In the rows, zero is written as 128.
Each row of numbers belongs to one of the objects below and depends on some of the facts about them. Some rows are named. Which object is each other row?

Some objects and their rows:
[125 121 152 103  98 169 138 153 148 132 118 156 139  96  99 121  72 124
 149 152 112  98 122  78 127 133 142 141 120 160 122  90] : drezes
[127 152 132  73 124 189 157 153 114 115 181 132 129 153 134 139  52 127
  77 148 117 108 126 118 153  95 108 126 117 142 128 101] : bepom
[104 146 135  69 125 183 121 145 126 139 144 132 158 155 151 152  86 172
  99 145 121  92 122 119 134 133  83 147 137 122 117 123] : pligru
[157 128 157 102 121 145 162 183 112 128 197 121  72 147 140  46 135  94
 124 125 102 105 102 156 111 122 162 126 127 137 130 152] : megroflo
[147 145 141  91 141 160 148 105 129 156 182 152  90 142 134 129  95 107
 151 141 135 110  96 127 127 128 118 145 120 154 117 104] : duplos
[151 134 144 104 162 111 115  95  99 179 139 144  65 137 153  92 147 193
 147 139 170 121 110 156 144 139 118 147 125 136 123 135] : pladugun
[116 110 145 118  98 168 126 126 173 100 153  98 125 146 175  63 111  82
 123 123  70 135 131 184 105 137 145  96  97 152 131 161] : gatral
[190 144 125 148 105  88 101 184  88 164 104 129 167 134 180 125 132 217
 146 133 132 157 117 121 175 160  90  96 117 117 117 119] : mistor
[140 129 130 116 137 118 122 123 111 157  89 141 117 148 147 117 132 180
 129 129 119 144 126 131 140 155 103 137 130 148 124 126] : dunan
[123 150  83  85 148 167 106 127  78 131  66 119 165 176 123  80 126 117
 117 156 147 155 141 160 171  88 127 133 126 136 100 146] : stibikal
[155 143 110 112 143 161 136 166 107  93 148 119 114 152 132  71 166 125
 116 111 118 151 122 195 122 137 152 142 118 164 121 163] : nistuk
[177 108 143 123 110  85 108 201 120 130 127 147 144  59 156 108 107 203
 148  99 140 145 133  83 191 170 109 118 105 128 126 105] : stiklor
[105 118 155 108  76 172 184 156 142 140 145 132 132 152 139  89  20  60
 133 165  83 109 138 109 145  84 121  91 104 140 138  90] : befo
[170 126 128 124 111  91 103 147 134 154 151 143 155 111 208 123 107 181
 144  82 127 155 125 144 174 184  90  99  86 136 124 139] : kleme
[180 129 135 133 115  95 155 187 127 163 163 162 141 119 184 130  95 176
 157 101 129 165 118 107 178 173  82 112 107 126 136 120] : stana
[133 143 129 139 123 113 150 139 111 146  80 132 120 161 146 105 116 161
 131 129 108 119 140 101 117 135  93 135 137 124 125 126] : kapler
[100 137 111  80 120 170 162 170  87 140  80 146 155 189 118  81  82 101
 132 157 122 139 141 129 182  86 116 114 119 127 131 141] : brumo

How the objects are related:
befo β 583; bepom β 583; betroskan β 928; bevis β 583
bidi β 72; boso β 928; bregus β 847; brumo β 583
buris β 847; danan β 583; dosem β 928; dotraram β 72
drane β 847; drefluk β 847; dresiku β 594; drezes β 744
driros β 583; drisirok β 594; dunan β 594; duplos β 744
faflim β 744; fasto β 744; fiflek β 583; fisem β 847
flabimos β 847; fliskon β 583; fogo β 583; gatral β 847
gebur β 583; gibu β 583; grikli β 583; griplar β 583
grodar β 928; grovek β 72; gudel β 928; kapler β 594
klatrave β 847; klebor β 847; kledan β 847; kleme β 928
kligas β 583; kligrazo β 583; kliral β 72; kloga β 583
klufo β 744; klukli β 928; kozogum β 594; latokluk β 928
lazam β 583; leros β 583; lestos β 847; liklaton β 583
loplu β 583; lotril β 594; masil β 744; megroflo β 847
meklur β 583; mistor β 928; motrok β 594; netregrak β 594
nimel β 583; nistuk β 847; nusi β 72; patril β 744
peka β 744; pladugun β 594; pligru β 744; plitil β 594
plodem β 594; ponoklus β 744; rali β 594; rebil β 744
reges β 847; reves β 594; romur β 847; rupuzum β 72
skeklar β 583; skelil β 72; skelom β 583; skiflil β 594
skogrom β 928; skoplo β 847; stana β 928; stevik β 583
stibi β 928; stibikal β 583; stiklor β 928; stimi β 847
stivik β 847; stopa β 594; stopes β 583; stozoze β 847
stuze β 744; suvem β 847; tabil β 594; tati β 744
tesi β 744; tevas β 928; tizum β 594; tobru β 583
todre β 744; toka β 847; tona β 928; traketen β 744
vilum β 72; vugri β 583; zato β 847; zesodril β 583
ziklasim β 594; ziplu β 594; zubuvar β 594; zunok β 847
zupli β 583; bepom η vilum; betroskan η suvem; bevis η kligrazo
bidi η dunan; boso η zato; bregus η danan; brumo η suvem
buris η megroflo; danan η tati; dosem η megroflo; dotraram η grikli
drane η suvem; drefluk η tati; dresiku η stivik; drezes η lazam
driros η grodar; drisirok η dunan; faflim η fliskon; fasto η tizum
fisem η romur; flabimos η drane; fliskon η befo; fogo η drane
gatral η fliskon; gebur η vilum; gibu η fiflek; grikli η fiflek
griplar η megroflo; grodar η kledan; grovek η zato; gudel η tizum
kapler η kledan; klatrave η tizum; klebor η stopes; kleme η befo
kligas η stopes; kligrazo η skeklar; kliral η fliskon; kloga η traketen
klufo η stopes; klukli η stivik; kozogum η drane; latokluk η dunan
lazam η zato; leros η tati; lestos η befo; liklaton η stivik
loplu η tizum; lotril η tizum; masil η tati; megroflo η duplos
meklur η befo; mistor η fiflek; motrok η stopes; netregrak η duplos
nimel η tabil; nistuk η kligrazo; nusi η tabil; patril η skeklar
peka η fiflek; pladugun η megroflo; pligru η bepom; plitil η fliskon
plodem η traketen; ponoklus η traketen; rali η danan; rebil η vilum
reges η kledan; reves η bepom; romur η zato; rupuzum η rebil
skelil η tati; skelom η duplos; skiflil η zato; skogrom η netregrak
skoplo η stivik; stana η tati; stevik η bepom; stibi η duplos
stibikal η dunan; stiklor η romur; stimi η grodar; stivik η fiflek
stopa η befo; stopes η zato; stozoze η suvem; stuze η rebil
tabil η kledan; tesi η vilum; tevas η vilum; tizum η vilum
tobru η toka; todre η drane; toka η skeklar; tona η fliskon
traketen η duplos; vugri η danan; zesodril η fliskon; ziklasim η grodar
ziplu η fiflek; zubuvar η tabil; zunok η bepom; zupli η rebil

Rows to name:
No name comes twice in this set of rows, the named rows included.
[143 112 156 134  87  94 114 141 166 176 139 127 147 102 223 116  82 150
 160  95 106 152 124 130 160 168  69  80  85 132 127 117] => tona

The same objects again, as new rows of numbers:
Some objects and their rows:
[121  90 130 102 105 139 177 166 159 140 117  49 143 151 106 133 186 100
 120 162 102  90 117 171 150 113 172 130 140] : gebur
[117 124 146 101 177 172 165 150  91 116 140  65 130 100 133 141 146 155
 162 102 122 120 115 105 132 115 126 119 143] : bregus
[125 121 126 145 176 101 104  98 103 144 131 104 118 154 109 114 181 126
 130 159 121 148 129 137  96 144 130 135 138] : boso
[ 95  95 133 129 145 145 180 169 159 145  74  49 137 106 137 103 169 106
 132 159  96 133 141 162 141 136 163 119 119] : fogo
[ 83 105 138  91 114 112 122 169 126  83 171 131 119 125 170  75 159 154
 117 172 147  94  95 157  92 115 128  94  99] : zubuvar
[120  89 128 102 108 139 176 167 159 141 116  52 143 152 106 133 187 101
 122 165 102  90 116 172 153 112 174 129 139] : stevik
[115 136 150 144 172 175 114  85 125  86 175  67 125 112 121 150 196 157
 133  86 112  82 105 109 154 153 131 109 145] : skoplo
[ 79 109 144 148 103 134 103 131 144  71 161 110 118 140 149 100 186 157
 117 164  93  82  96 154  93 160 142  85  87] : dresiku
[ 88 105 142 160 118 154 148 117 165 135 116  48 130 122 125 116 197 111
 118 134  82 100 128 167 158 166 162 103 111] : liklaton
[122 144  95 112 173 164 106 153 161  94 153 128 124 109 114 109 202 137
 170 159  77  87 158 159  88 105 123  95  98] : dotraram
[ 91 112 121 103 171 105 108  78 106 144 114 138 125 164 113  92 164 119
 129 166  75 155 158 113 125 110 131 134 171] : dosem
[101  94 136 135 131 131 175 165 161 142  95  52 141 113 131 101 183 107
 126 156 102 128 131 165 149 133 173 129 131] : bevis
[101  94 137 136 132 130 174 163 161 140  94  54 141 113 131 104 183 106
 127 156 100 127 132 167 151 132 171 130 131] : tobru
[127  91 116  93  82 124 108 177  91  71 168 113 141 175 118 161 157 156
 169 175 109  83  96 171  95 161 128  94 131] : tizum
[100 117 114 107 170 102 110  78 106 144 110 137 122 163 112  92 164 119
 131 162  82 153 148 115 122 118 122 132 169] : skogrom
[ 93  95 130 129 148 150 180 172 154 146  65  47 136 106 139 106 161 108
 138 156  90 138 150 159 138 139 160 113 110] : vugri
[100 123 148 111  86 145 101 149 145 118 123 141 179 174 155 157 156 157
 177 175 115 163 192 105 117 140 171 154 105] : duplos

Which object is each row?
No name comes twice in this set of rows, the named rows included.
[128  91 114 116  82 142 163 173 142 131 129  49 178 172 109 164 188 104
 166 174  98 100 111 178 157 169 151 145 166] => bepom
[121 125 147 110 175 171 146 130  95  97 171  78 131 105 128 138 171 155
 152 103 132 105 105 106 147 109 143 133 160] => nistuk
[129 136 111 115 178 114 111 175 155 108 167 128 122 100 110 125 203 137
 177 172 102 103 171 166  74  90 156 119 102] => grovek
[ 82 105 143 144 103 130 104 139 140  72 158 114 119 139 152 101 181 158
 121 166  97  86  99 153  88 154 147  85  88] => ziplu
[118 141 141 117 101 167 104 176 112 145  65 105 173 164 162 159 130 159
 183 170 142 162 181 109  81 171 122 150  82] => tati
[121 141 138 123  98 130 103 158 159 123  71 123 130 156 115 101 148 158
 149  80 149 133 143 107  84  80 182 153  82] => faflim
[106 102 128 133  96 108 112 166 114  69 122 121 120 128 153  83 145 161
 138 146 121 109  96 152  85  89 178  90 106] => stopa
[113 108 119 142  89 105 110 167 116  66 106 117 120 125 152  78 142 161
 145 118 123 111  96 153  84  83 179  92 110] => plitil
[ 93  95 138 115 116 114 118 169 110  76 149 126 117 129 153  92 152 158
 127 172 114 100  99 150  82 114 160  87  96] => drisirok
[127 129  93 166  81 106 144 171 158  85  64  50 175 131 162  92 168 139
 186  83 110 160 111 175 161 116 183 150 174] => fliskon
[128 144  76 115 162 127 114 168 158  76  99 130 123 103 113  80 198 145
 184 105  93 102 141 162  84  76 175 127 129] => kliral
[ 86 116 150  88 131 148 105 135 158 135 111 143 146 162 117 133 157 151
 129 166 134 145 187 104  93  88 178 151  84] => ponoklus
[126 138 146 142 150 171 121 159  90  84 172  76 175 128 162 161 168 159
 185 140 130 139 106 119 156 171 115 148 174] => toka
[ 91  95 144 132  85 112 105 164  98  67 163 141 157 161 175 124 152 162
 177 175  76 154 127 153 111 162 157 101 157] => netregrak
[126 131 143 128 169 162 140 125  98  78 158  79 127 103 124 118 166 157
 162  73 137 108 101 107 150  86 173 143 169] => lestos

The same objects again, as new rows of numbers:
Some rows with their names:
[156 119  92 127 133 135 148 107 119 122  94 125 138 138 111 114 189 133
  94 104 133 101  57 125 184  95 143 151  99 125 152 112 129 133 106  77
 112 168 155 126 157] : tati
[119 138 104 136 111 154 149 144 137  79 152 140  67 108 114  90 172 200
 130 105 133  96  67 147 162 101 136 170  53 118 171  95 107 110  97  78
 119 157 120 123 141] : boso
[151 117  82 122 131 142 139 114 109 107  96 118 129 140 117 118 171 137
  70  91 128  97  68 124 187  94 135 161  79 112 153 111 126 124 106  81
 121 156 155 124 140] : drezes
[112  90  82 125 137 113 150 169 160  97 172 121  99 117  75  83 165 144
 100  97 140  99  83 102 197 120 128 157  85 121 158 102 126 136 124  40
 140 154 135 147 156] : lazam
[127 108  88 139 132 100 151 130 153  97 136 122  87 138 116  94 141 149
 129 135 116 124  79 133 168 132 138 131  86 129 161 114 154 150 113  96
  91 212 108 117 143] : suvem
[120 120  84 132 137 102 141 144 146  69 125 132 106 143 102  89 131 161
 121 137 117 117  82 126 167 137 144 114  90 132 174 109 154 155 110  97
  82 204 112 102 140] : megroflo
[131 108  81 131 123  98 148 129 144  90 131 123  90 123 119  96 128 167
 119 126 113 124  97 130 175 127 139 113  83 104 175 118 156 131 116  99
 105 206 104 112 119] : zunok
[123  88  83 118 113 111 165 155 157 129 166 125 102 115  64  92 169 167
  93 126 123 106  78 115 201 110 128 158  81 118 153 103 124 137 135  49
 141 155 124 146 148] : fogo
[160 120  85 119 132 138 148 111 120 114 106 111 143 146 110 126 175 149
  77  96 124  98  71 133 192  78 141 160  95 108 165 101 130 127 105  91
 121 160 147 119 145] : peka
[129 142 108 133 114 150 158 142 148  86 161 134  80 117 108  97 176 212
 138 107 129  96  69 157 166  84 141 172  71 114 182  83 113 114  96  87
 119 161 111 119 146] : mistor
[107  80  87 121 142 106 159 153 153 106 185 132 108 104  66  87 176 156
 111 112 134  96  85 115 199 109 137 145  98 112 152  99 126 148 120  48
 136 158 137 140 159] : befo
[127  92  80 115 127 113 164 165 167 109 184 107 114 130  65  98 162 171
  90 106 125 100  93 119 207  92 129 165  94 106 173  86 130 136 127  59
 145 154 119 141 149] : liklaton
[124  90  81 117 118 107 158 155 154 113 161 129 109 100  68  86 161 173
  97 108 130 104  93 106 205 108 134 132  92  97 171 106 129 121 132  45
 152 156 126 142 136] : loplu
[124 129  90 111 134 111 162 130 136 122 149 129 109 143 121  75 190 172
 162 122  96 111 112 136 182 108 134 127  73 117 206  94 152 101 115  44
 108 149 166 127 108] : rupuzum
[127 107  83 132 128 100 149 133 146  91 137 119  87 137 115 102 131 164
 114 133 110 123  89 134 175 127 135 131  77 116 161 112 154 145 114 104
  95 202 106 112 131] : nistuk
[109  91  83 127 140  98 150 122 133  86 157 128  86 124 114 105 135 164
 117 136 107 113  95 148 176 120 140 126  78 106 154 111 150 156 108 110
  94 202 113 105 129] : gatral
[133 109  90 131 133  94 143 136 145  87 136 115  89 138 115 109 130 174
 120 135 109 131  95 124 179 127 131 127  74 111 150 109 157 145 108 108
  97 195 110 114 130] : reges

Which object is each row?
No name comes twice in this set of rows, the named rows included.
[122 146 106 129 108 151 150 147 134  75 139 154  89 112  95  87 173 219
 131 124 128  94  63 147 161 101 145 154  65 124 180  91 108 119  98  82
 110 156 118 112 142] => dosem
[114  88  76 119 127 117 151 169 151 101 171 117  96 118  74  90 156 156
  80 102 131  99  89 105 204 115 121 161  71 113 156 102 124 130 129  46
 146 147 131 145 143] => kligas
[125 138 108 134 109 148 154 138 139  88 151 142  75 106 107  93 178 212
 140 115 130  98  65 150 164  96 141 163  63 117 172  93 110 114  97  83
 117 159 118 121 144] => latokluk
[133 142 125 141 127 135 145 145 147  79 150 139  79 107 109  93 187 213
 167 111 141 109  63 129 167 104 140 153  73 121 152  90 118 119  85  80
 116 158 127 127 160] => grodar
[158 117  86 121 118 138 151 102 112 132  93 125 133 137 109 121 181 144
  78 112 121 102  59 132 187  90 139 158  86 119 151 114 127 129 113  83
 117 164 150 125 146] => todre
[129 131 100 112 144 105 157 139 137 117 155 119 108 158 118  89 192 183
 166 132  93 120 111 126 188 110 124 140  63 122 175  84 155 114 105  55
 103 137 172 130 120] => nusi
[130 114  85 135 145 103 152 140 166  81 155 104  98 153 117 103 133 153
 129 116 118 118  92 139 174 112 140 141  99 119 182  96 159 150 106 107
  96 210 100 112 145] => stivik
[ 99  73  87 118 148 105 160 149 148 104 196 137 107  99  66  88 178 157
 112 113 132  93  86 124 199 106 139 144  99 108 148  99 125 153 118  49
 135 158 141 137 159] => fliskon
[122 128  91 112 133 115 166 131 138 130 153 125 104 158 118  82 194 170
 156 134  90 111 102 143 181 108 128 148  64 132 191  89 150 113 116  50
  98 148 165 128 118] => skelil
[135 109  91 132 133  93 141 138 145  85 136 113  88 138 115 110 130 177
 122 134 109 132  94 119 181 129 130 126  73 110 144 108 159 145 106 108
  98 193 109 116 131] => stimi
[121  91  88 125 126 109 163 157 165 123 165 128 104 116  65  85 178 155
 110 121 133 105  73 109 198 115 132 155  95 127 155 103 127 141 130  42
 136 161 129 149 161] => danan
[156 118  86 120 128 136 145 108 111 116  96 123 138 137 109 121 178 147
  78 103 125 100  66 128 189  89 141 152  90 111 152 110 129 128 106  84
 118 160 153 121 145] => patril
[110  89  80 126 138 116 148 171 159  95 171 119  96 119  77  81 163 141
  95  94 142  98  83 101 197 121 125 159  80 120 157 102 125 135 125  39
 142 152 136 148 155] => stopes
[129 139 108 133 104 145 154 133 138  88 142 149  77  92 111  87 176 214
 144 107 134 101  72 147 165  96 146 144  71 105 186 101 112 100 100  77
 126 165 116 121 135] => gudel

Now the same objects, written a new way:
Named rows:
[140 113  63 123 132 152 178 118 115 153 109  86 117 174 106] : peka
[125 134 147 125 133 153 190 111 115 118  84 100 105 108 164] : bidi
[155 155  94 116 148 122 156  99 116 145  69 103 101 174  87] : tesi
[104 157 165 150 199 125  73  91 119 134 101 109  83 188 126] : bepom
[166 127 137 101  91 135 125 143  93  92 134 110  99 133 120] : kozogum
[ 80 107 143 104  76 136 154 135 125 116  85 106  64 148 104] : flabimos
[144 147 137  85 117 119 131 155 111 102 153 100 128 113 106] : stopa
[ 81  95 126 158 169 168 100 115 115 149 159  86 111 189 157] : grikli
[ 50 133 142  82 110 122 161 151 151 125 106  96 109 122  81] : gatral
[ 83  88 142 154 132 169  59 118  67  97  81 131 107 161 140] : danan
[169 150 120 115  90 101 122 154 125 108 139  88  88 122 149] : ziklasim
[143 113  76 118 110 146 151 119  87 128  58 114 115 156  95] : masil
[ 98 103 122 139 164 130 118 147  82 116 106 125  71 140 135] : brumo
[ 80 102 132 109  97 155 184 132 150 139 137  80  64 174 111] : skoplo
[ 94 155 144 108 153 148 188 130 127 110  94  97 151  81 142] : kliral
[ 90 105 167 108  86 120 163 139 125 169  96  89  67 136  96] : fisem
[179 123 166 106 101 115 138 150  87 153 143  93 101 116 110] : motrok

Name these rows:
No name comes twice in this set of rows, the named rows included.
[ 95 102 172 109  86 116 165 140 122 179  96  87  65 133  91] => klebor
[127 107  94 133  92 169  99  89  87 126  48 109 150 177 105] => tati
[166 121 143  99  86 146 122 142  84  82 127 117 100 133 113] => rali
[ 96  97 111 144 178 148 141 146 101 131 147 105  73 160 140] => gibu
[ 82  90 118 161 171 172 107 117 119 146 168  83 108 193 160] => fiflek
[ 66 128 120 118 190 117 123 166 101 120 121 116 115 112 114] => zesodril
[146 169 119 129 150 130 110  62 131 157  64  91 127 202  93] => rebil
[140 123  75 118 124 130 154 117 103 146  73 100 119 157 101] => patril
[175 189 186 110 133 125  83  84 133 114 132  93 104 182 110] => tizum
[111 143  73  96 145 121 159 137 117 142  83  99 159 129  78] => faflim
[137 162 164 125 154 149 185  94 125 115  77 101  93 127 151] => rupuzum
[153 135 154 110  91 132  88 113 113 119 146  90 133 149 137] => dunan
[ 83 100 197 127  74 125 119 114 127 206  95  73 103 149 104] => romur
[ 77 100 142  66  91  97 168 101 129 137 105 110  66 150 125] => buris

